Each row is shifted at random along 5 fixed directions that mean nothing.
Known rows, with every way that one mark hangs from another:
(j16 (j66 j959) j422 j520): [-422 -114   26 -220  -81  644 -161 -167  419 -428  -64   91 -350 -381
 -117  439   79  390 -188 -109  208  442  328 -379  224 -115   95  508
 -368 -347  181 -284 -197 -150  267 -117 -518  105  -22  -27 -349  -17
  112 -264 -183 -354 -138  321]
(j763 j422 (j891 j102 j959)): [-328 -125  212  125 -130  -79  -22   36  129  -41 -184  -65   53  155
  162  216   18  113 -129  -41  120   37   94 -197 -107  -17 -119  443
   -6 -122 -202  -59   70   27  160  -76 -286 -113   22  165  111 -107
 -106  -36  -28 -172  -92  127]
(j520 (j16 j66) j102 j422 j959): [-352 -163  170 -191   45  403  -67 -250  147 -437  -70  149 -584 -128
 -220  233  250  304 -271  286   25  481  199 -361   13 -139  148  478
 -655 -313  261 -163 -184 -237  380 -177 -424  -21  -18  115 -390  296
  268 -306  -50 -163   -3  127]
(j66 (j4 j520) (j16 (j422 j178)) j959): [-281  -66   39 -206  -12  434  -99  -53  191 -365  -34  279 -271 -242
 -208  181  145  192 -182  152  102  239  272 -347   70 -169  116  406
 -419 -195  190 -211 -150 -204  270 -197 -343  -93   61  -64 -345   71
  157 -130  -79 -209  -70  112]
(j178 (j102 (j4 (j763 j422)) (j891 j23 j939) j959)): [-350 -219   -8   44  150  143 -318  -62  106    3   26 -188  -97 -172
 -271   27   81  109  -83   99   96  155  -65 -204 -140   94    9  325
  -79  -24   91   37 -163 -166 -139  -60 -189   34   50  170 -339   94
  116   88 -273 -247  -95  281]
(j763 (j891 j23 (j959 (j939 (j178 j102))))): [-349 -119  191   80 -300   49 -176  108  353  108  -25 -275    3  -64
  284  286 -115  111   -9 -172  243   64   85 -224  210  131 -147  470
  200  -40 -260    5  -26   21  -91   72 -333  -15 -117  259   22 -113
 -196  -55 -295 -256 -164  343]
(j4 (j520 (j16 j66) j23 j422) (j763 j891)): [-206 -159 -146  104  174 -310 -157 -271  -55 -375  103  232 -255  253
 -265 -197  112 -307  -64  181  106  238 -392 -141 -459  -56  261  141
  -63   95 -205  266 -106   87 -126  -35  353   -1  146 -223   92  214
 -268  267  -61  456  116 -255]
(j422 j23 (j178 j102)): [ -22  -80  207  205 -191  -68  -73 -158  -60   20  271  110  -59  181
 -115   51  114 -272  -45  360 -151  223   65 -345  -23   97 -105   66
   -1   70 -209   51 -141 -163  153  -52  132 -216  157  240   21   54
 -433   14   50  297  -52 -142]
(j891 j23 (j939 j4)): [-222 -150  -18   45  -19  -49  -46  -91  127   11   13    6  -67   96
  -45   80   49  -28  -66   89  144  158  -60 -191   75   18   59  265
   70    0 -116   50  -91  -55 -106  -34  -17   22  -22  145 -114   29
 -115   86 -212   51 -131   63]
(j939 (j4 j763) (j520 j23 j66 j102) j891 j959): [-297  -15  193  -13 -350 -132   53  329  216  -95 -225 -125   20 -223
  -95  141 -100   77    5 -198  180 -224 -145  -91 -138 -113 -179  224
  -95 -169  110   28   80 -123  -30 -180 -386    0 -199   21   36   81
   28 -126 -266 -487   64  307]
(j16 (j66 j959) (j422 j23 j178 (j520 (j102 j891)))): [-169 -308   26   70  113  -24 -325 -373  322 -341    4  103  -94  113
 -247  -84   21 -221   28 -113   -1  126  312 -155  238 -134  282  357
  -91 -258  -35  104  -96   96    4   79 -188  -38  170   60   59   27
 -231  -80 -130   61 -105  177]
(j178 (j102 (j4 j763) j891 j959)): [-221 -239  200  209   43 -320 -178  -74  158 -128 -318 -135  295  419
 -131    4  -69 -106   62 -521  -13 -277 -171    5  -70  -48  -63  332
  141 -332 -290  147  202  386  -33  -99 -284   95  115   -6  327  -90
 -380  300 -129  -35 -107  394]
(j16 (j66 j959) (j422 (j23 (j891 j939)) j178)): [  54  -50  193   97  -39 -396   57   54   46   16 -203  293  282  225
 -342 -135  -45 -431  185    2   53 -305  149   54  118 -229   97  127
   63 -136 -212  177  126    2  153  -57   17 -311  190   -3  365  -73
 -293 -183  133  -12   40   14]
(j66 j4 j16 (j422 (j23 j891))): [ -86   77   61  -39 -258   15   45  197  231  -51  -85  286   80 -175
 -240  220 -137  -95   -2  -88  280 -182  -96 -139  -16  -80 -153   84
   78  -72 -107   45  -21 -155  -22 -159 -134  -48    8 -133  130  -26
 -118  -89 -117 -216   53   68]
(j23 (j891 j102 j939)): [-161 -170  131  125  -90 -389  -40    0  178   74 -127  -57  141  286
   28    4  -96  -94   22 -154  169 -151   21  -68   40   28   23  242
  219  -62 -317  160   93  120  -53   26  -76  -81   15  161  258  -86
 -305  111 -131   38 -109  101]
(j16 (j520 j23 (j102 j4) j422 j959)): [-257 -208   66  -63   47 -192  -22  -74  342 -308 -131   12 -138    4
 -247 -120  -56 -141  -22 -166  237  -51  -22  -97  -24  -96  135  247
 -116 -226   79  122    1   73 -105  -15 -279   62   29  -89  -20  142
    3   18 -251 -176  -12  234]
(j4 (j891 j939 j959)): [-336  -90   46   19 -105   -6 -141  118  223   31 -144 -109   70 -110
   93  188  -52  169  -43 -118  338  -15   86 -152   -6  -12  -19  379
   67  -98 -121    5    2  -43  -32  -43 -241  -35  -83  103  -18  -42
  -12  -28 -222 -258 -111  229]
(j939 (j178 j102) (j520 j16 j23) j891 j959): [-387 -170  256   42 -434  122 -289 -236  139 -317   43 -110 -385  235
  290  312  107   89  -71   75  -68  419 -129 -404   18  109  -37  497
 -221 -124 -238  -36 -139   77  142  -86 -271   80 -103  295  -21   95
 -395  -24 -184  206 -134  131]
(j422 j23 j178 (j520 j16 (j66 j4) j102 j959)): [-102  -48  167  -83   -4  136   16  -38   64 -188   64  303 -313 -238
 -351   33  193  -25 -141  357  -16  210  291 -302  -19 -214  128  141
 -430 -118  286  -26 -115 -264  368 -156 -275 -213  -32   36 -238  362
   93 -310    0  -93   61  -14]
(j16 j66 (j422 (j520 (j959 j939)))): [-292  -64  109 -153  -16  125  -54   79  438 -227 -269   97  -43 -180
 -144  231 -101  148    6 -301  322   48  198 -150  235 -149   54  361
  -72 -338  -45   -7   28  111  114  -18 -373   14  -54 -115    1    6
 -111 -179 -175 -285  -58  349]
(j16 (j66 (j4 (j520 j23)))): [-191  -48   37  -44 -110 -123   58   35  222 -176 -158  124   75   46
  -91  147  -56  -59    8 -255  210  -15 -132 -126   45 -149   22  240
   25 -176 -147   52   71  170   51  -92 -217   29  -29 -217  190  -11
 -236   59 -108  -72  -29  116]
(j23 (j891 (j102 j4) (j939 (j520 (j66 j422))) j959)): [-401 -143   91 -179 -100  222 -265  -74   37  -86  -56   71 -367  -87
 -126  226  206  325 -206  354   49  364  190 -344   61  -49  208  414
 -531  -63  199  -51 -137 -175  312 -154 -346  -91  -55  153 -336  278
   65 -152 -157   27  -94   40]
(j959 (j939 (j178 (j102 j4)) j891)): [-139 -161  207  125 -109 -102 -228  -24   21   12  126  -15  -89  211
 -177  -32   75  -90   14  175  -81   69  -63 -211  101   85   36  239
  -17   18 -146  126  -85  -51  -36  -60   29  -84   63  235  -29  131
 -308   88 -181  194  -96   90]
(j16 (j66 (j4 (j891 j23 (j939 j520))) j959) j422): [-185 -130  -33 -117  105 -187  -33   60  153  -87 -296  180  203   11
 -335  -63    3  -35   58 -146  214 -171   40   59   97 -270  270  398
 -144 -159   15   73   74   56   28 -100 -178  -80   58 -149  150   30
   83  -67  -91 -237  -40  186]
(j520 (j16 j66) (j23 (j891 (j939 j4))) j422 j959): [-323 -101  179 -139 -111  296  -55 -214   47 -288 -343  299 -403   60
 -218  333  272   96 -110  148   38  376    3 -239  129 -294  158  436
 -544 -322  169 -111  -26  -89  408 -299 -498   75 -110  100 -247  198
  107 -359  -31 -141  -20  133]
(j520 j23 (j66 j422 j959) (j102 (j4 j763))): [-211 -174    6  -43   94  -15 -111 -178   39 -294  -36  158 -196   57
 -475  -35  156  -26 -103  177  -10  179  -86 -150  -18 -136  212  264
 -400 -126  170   64  -93 -116   41 -152 -152   -1  143  -89 -117  274
   92   -6 -116   11   50   48]
(j763 (j422 j23 (j520 j102 j959)) j891): [ -14  -66  279  187   -9 -509  184   19 -106  -15 -312  247  332  400
 -278 -100   98 -365   59   -5 -115 -206    6    9 -202 -269  -39  158
  -82 -116 -196   92  261  136  342 -193 -124 -242  141   20  447   -8
 -255  -87  257   -7   62  -32]
(j763 (j422 j178 j520) (j891 (j102 j959) (j939 j4))): [-266 -248  214  126   57 -162 -123  -88  136  -82 -284   13   37  332
   36   -5   91  -55  -29  -82  -37   11  246 -158   85 -126  103  469
  -21 -171 -142   10  114  191  176  -50 -288 -133   39  218   16  -55
 -226   18  -49  -20 -177  203]
(j763 (j422 j178 (j520 j16)) (j891 j102)): [ -76  -49  173  149  -17 -551  128  334  283  -25  -24  -12  110  -11
   37 -227 -282 -265   21  -99  336 -428   28  -60 -360   70 -158   56
  439   31 -308  262   79   11 -188  115  131 -312   12  -25  277  -57
 -248  111  -80 -129   64   20]
(j763 (j422 j178) (j891 j102)): [-201 -413   76  291  259 -340  -98 -277  260 -229  -39 -109   45  431
   46 -283  -35 -289  -25 -177   28  -80  152  -32  -51   11  146  443
  290 -132 -320  133   11  161 -222  157   41 -105  207  226  113 -178
 -179  220 -109   11 -159  148]
(j102 j4 (j891 j23 j959)): [-233 -233   44  172   36 -352 -174 -188  115  -70 -184  -53  170  440
   19    2  -22 -178   17 -233  101  -84 -157  -26  -29  -55   82  348
  152 -179 -309  178  101  313  -87  -23 -141   76   62   27  289  -51
 -316  226 -138  174 -136  138]
(j959 (j939 (j4 j763) (j178 (j102 (j891 j23))))): [-211 -188  135  149 -105   60 -225 -155  -50   24   26  -20 -100  221
 -188  104  189  -60  -46  163 -175  235 -107 -239  106   18    4  342
 -123   15  -59    5  -74  -82    2 -148  -97   36   43  283 -149   47
 -190   96 -164   64 -122  123]
(j4 (j520 j959) (j763 j422)): [-397   16   86  -31 -107  104   67  289  324 -211 -200  -63   13 -337
   41  229 -126  165 -109 -272  363  -48  -17 -212 -300  -19 -264  284
   58 -144  -33 -105   29  -64   -3 -104 -295   -7  -76 -101 -123 -132
   48   15 -186 -542   19  271]
(j102 (j959 (j939 j4 j178))): [-138  -49  244   72 -149 -348  -15  172   84  -15 -161   47  124  324
  -29  -36  -63 -150   99  -38   77 -207 -120  -81   72  -23  -36  237
   96  -97 -280  172  101  162   -9  -50   -4 -135   38   28  239   40
 -388   95 -111  149  -39  123]
(j16 (j520 (j66 (j422 (j23 j891)) j959))): [ -96 -218   73   29  172 -261   58 -237  131 -281 -408  289  220  356
 -407 -106   53 -279   88 -277  -23 -156  132  105   89 -383  243  362
 -186 -355 -104   61  166  209  244 -137 -236  -62  203  -87  309  -92
  -84  -78  122 -101  -25  157]
(j178 (j102 (j4 (j520 j66)) j891)): [-419 -185   52 -109   -5  392 -252   35  410 -180    0 -233 -228 -440
  -69  241  -42  347 -137 -252  225  135  107 -289   24   37  -67  401
 -124 -271  183  -67 -141 -107   -6  -51 -530  105 -147   54 -367   68
  141  -14 -362 -489 -126  449]
(j422 (j178 j102) (j520 (j66 j16))): [ -83 -309  237   -7  355 -111  174 -231   87 -276 -317   82    5  318
 -337 -176  153  -58  -70  -84 -226  -64  382  -34  127 -312  168  454
 -317 -459  -10  -50  124   79  421 -147 -338 -224  164  154  -28   -9
   80  -36  197 -192 -114  263]
(j178 (j102 (j4 j520 j763) (j891 j939) j959)): [-286  -52   45  -30  -25   83 -346  110  -77   63   93  -60  -75 -223
 -321   50  132  173  -74  235   48  120  -93 -303 -272   70   -3  136
 -235   77  124   60 -114 -170   93 -183 -132  -77    8   25 -251  239
  -81  131 -197  -12  -19  105]
(j66 (j4 j763) j422): [-235  -65   13  -11  -56  216  -31   53  206 -197  -80  149  -57 -139
 -252  209   10  120 -132  -97  160   48  -45 -210  -34  -51  -74  266
  -56 -115   29 -102  -67 -155  -45 -171 -162   54   51  -58 -161  -22
   40   59 -181 -272  -36  178]
(j959 (j939 (j4 j520) j178)): [-197   53  313  -59 -286  -89  199  317  104    7 -336   93  130  138
   43  230  -11   36   18 -157   68 -127  -23 -164  133 -150 -208  333
  -82 -180 -151  -76  202   94  258 -216 -336 -114 -115   14  103  -96
 -225  -21  -20 -224  -67  197]
(j4 (j763 j422) (j891 j23 (j102 (j959 j939)))): [-448 -230   40  131  -38  -63 -224 -238  214 -127 -262 -105   41  356
  170  295   31   67  -83 -292  141  318  -93 -188   72   -3   21  601
   11 -139 -327   -4   53  329  -48    1 -290  196   -1   96  111 -137
 -280  172 -189   11 -177  229]
(j891 j23 (j102 j4 j959) j939): [-218 -337  117   33  284 -303   32 -238   38   11 -342  -78  194  490
 -183 -121  138  -34  -26  -95  -80  -22  141   22  161 -201  219  512
 -186 -298 -101   36  148  226  168  -79 -349  -52  104  186   65  -20
   16  116    3  -62 -206  264]
(j16 (j520 (j102 j891))): [-217  -72   56  -59 -148  215 -209  -59   57  -96  244   27 -320 -283
 -268  130  138  160 -156  342   63  287   71 -381 -143   63   20  141
 -284   40  182  -48 -219 -353  141 -139 -153  -53  -32  119 -248  196
   18  -95 -156  -40  -34  -13]
(j891 (j939 j4 j178) j959): [-236 -128  111   15  -11  -21  -58  104   25   13   16  -23 -106  -20
  -85  -76  102   51  -75  328   69   -5  150 -188    5  -24   77  294
 -113    0   60    5  -92 -259   20  -89  -32 -218   38  239 -258  108
   81  -41 -162  -95  -82   86]
(j891 j23 (j102 j959) (j939 j4 (j520 j66))): [-333 -266   10  -94  150 -116  -95 -116  102  -51  -82 -114 -146   76
 -110  -81  112  138 -100  167   56  163  118 -149   48  -71  256  433
 -271 -110   86   81  -82   -4   63    0 -194  -77  -29  156 -194  198
   84   24 -195  -13 -128  146]

Rows:
[-237  -91   31  -88   33  -51   14  -87   -8 -262 -188  230 -162    6
 -309  -22  168  -80  -71  141   68   74  -54 -115 -177 -291  184  223
 -379 -183  147   40    2  -84  250 -250 -244  -53  -17  -77 -101  191
  108 -115  -34  -73   63    1]
(j939 (j4 (j520 (j23 j891) (j66 j16) j959)))
[-193  -71 -166   70  -33 -233 -211   46   87  -80  290   71 -128 -276
 -269 -292  -15 -310  -11  330  304  -38 -159 -170 -430   45  134 -149
  102  224  109  248 -219 -292 -313  -18  264  -99   28  -29 -183  209
  -30   95 -330   82   99 -155]
(j939 (j4 (j520 (j23 j891) j959)))
[-404   22  -98    0 -326  -29 -362  195  349   10  220 -187 -119 -340
  263  262 -230   96  -70  -87  528   81 -228 -344 -226  258 -146  126
  306  144 -182  184 -169   17 -325   91  -72   96 -184 -117   -9   67
 -339  190 -479   62  -51   57]
(j102 (j4 j520) (j891 j23 j959))
[-306 -228  296  -14 -159  100 -176 -133  -10 -138 -161  -22 -232  218
  -32  101  248  126  -63  177 -248  194  167 -240  164 -106  145  503
 -424 -178   61  -89  -21  -59  362 -199 -351 -123  -18  378 -197  150
  -89 -147  -76  -11 -141  213]
(j23 (j891 (j939 j4 (j178 j102) (j520 j66) j959)))
[-141  -87  144   19  -68 -304  -97    4   82 -138   24   97  -82  188
 -159   -8   -7  -16  -48   66   90  -32 -124 -167  -40    2  106  172
  -89  -64 -126  207  -12  100   58  -24  -23 -103   62 -101  237  282
 -304   61 -118  282   33  -16]
(j520 (j66 j4) (j102 j959))
[-209 -194  131   -9    0 -144  -92  -31   64 -203  178  -63 -240  -19
 -159 -246   97  -44  -92  354  -17   53  132 -213 -179   38  139  233
 -232   15   89   64 -150 -239   27  -21   22 -224   79  199 -171  208
   47   -9 -139    9  -12   15]
(j939 j178 (j520 j102 j959))
[-307 -148  101   93 -108  -58 -222 -101  105 -169 -164   71 -102  157
 -193  124   97  -87    1  -32   82  168 -241 -173   12  -59   47  303
 -127  -86  -30   98    8   80  -94 -117 -231  149   -2   27    3  144
 -170    7 -249  -13   -7  151]
(j520 j23 (j102 j891) (j959 (j939 (j4 (j763 j422)))))
[-270 -181   18 -102  187 -350   39  -55  145 -215 -378  107  -34  167
 -169 -158    1 -147   27  -89  266 -114  -26   46 -115 -261  245  351
 -172 -244  -83  175  115  150   79  -58 -190 -106   18  -90   94   62
   62  -28  -32 -130   27  111]
(j4 (j520 (j16 j66) (j23 (j891 j939 j959)) j422))
[-243  -89  279   -9 -253 -155  -83  233   98  -22 -296  -74  100  146
   44   61  -17   60  100 -116   28 -250  -25  -82   47  -84  -58  421
  -53 -174 -111   27  124   51   95 -154 -300 -115  -93  172  108   -8
 -159  -38 -143 -207 -100  298]
(j102 (j891 (j939 j4 j178 j520 j959)))
[-451  -38  131 -133 -366  715 -436   26  201   11  309 -114 -551 -550
   12  456  164  440 -237  452  122  576  264 -587  140  181  -57  317
 -359   43  300 -212 -373 -495  157 -119 -452    0 -201  356 -689  207
  114 -268 -383 -214 -150  191]
(j23 (j891 (j102 j4 (j959 (j939 j178)))))
[-409 -221  -16   46  -16  122 -201 -405   70 -267 -166   49 -111  258
   89  256  233   47 -150  -83   20  471   22 -264  -37 -159  151  557
 -272 -171 -110 -135  -15  170  237 -154 -337  158  -28  106  -65  -55
 -114   54  -65   59 -173   76]
(j4 (j520 j959) (j891 j23))
[-134  -31   72 -102   10  119  127   89  -33   60  -57  110 -130 -316
 -400   11  154    8  -65  364  142   43   60 -125 -171 -157  -11  109
 -274  -78  227  -64  -91 -491  191 -246 -232 -174  -87  187 -325  100
  417 -274    3 -466   27   74]
(j520 j16 (j23 (j891 j939)))
[-331 -122   46 -160  -84  154  -98 -116  355 -384   58   44 -441 -217
  -95  181  -21  142 -140   78  299  288  -16 -282   48   11   93  336
 -277 -207   71   49 -206 -138  -20   19 -270   34  -44  -56 -143  242
   76 -183 -239 -121   29  127]
(j520 (j16 j422) j23 (j66 j959) j102)
[-289 -192  144  -21  -82  139  -87 -277   75 -191  -51  -42 -195  106
 -118  180  198   83 -127  147  -54  346   68 -277   72  -71   39  379
 -375 -232   51 -108  -83  -84  245 -148 -404   21    7  199 -145   87
   25 -110  -52  -80 -112  156]
(j520 j23 (j102 j959))
[-292 -311 -105  199  172   30 -362 -333  163 -278   65  -45  -96  190
 -170  -17   69  -70  -80 -184   40  165 -154 -157 -125   37  148  292
  113 -123 -125   92 -111  105 -249  -36  -16  213  104   42 -104   15
 -194  329 -296  141 -143  178]
(j102 (j4 j763) j891)
[-276 -109   35  -63    7  102 -199   76  146   98  -84 -129    4 -214
 -200  117   14  143   -6   10  211    1   -6 -134   -1  -21   -9  305
  -62 -129   78   31  -71 -140  -14  -97 -348    9 -105  110 -181   64
  134  -62 -231 -324 -110  299]
(j102 j4 (j891 j23 j939) j959)
[-178 -316   17   69  289 -410   68  -64  234 -292 -244  -12  113  214
 -224 -505  -48 -410   86 -132  102 -347   72  100 -119 -219  172  312
   36 -252    9  146   65   58 -235    8  -47 -153  162   54  -53  -58
  134  147 -140 -277  -32  235]
(j939 (j4 (j520 j23 (j422 j178))) j959)
[-335 -192   12  -88  -78  127 -227 -169  145  -88  -13  -96 -208  -72
  -93  159  129  138  -63   60  111  317   -3 -273   84  -21  101  388
 -255  -86   59  -17  -95  -72   59  -80 -377   74 -108  145 -188   95
   25  -34 -214 -145 -131  159]
(j4 (j520 j23 (j102 (j891 j939))))
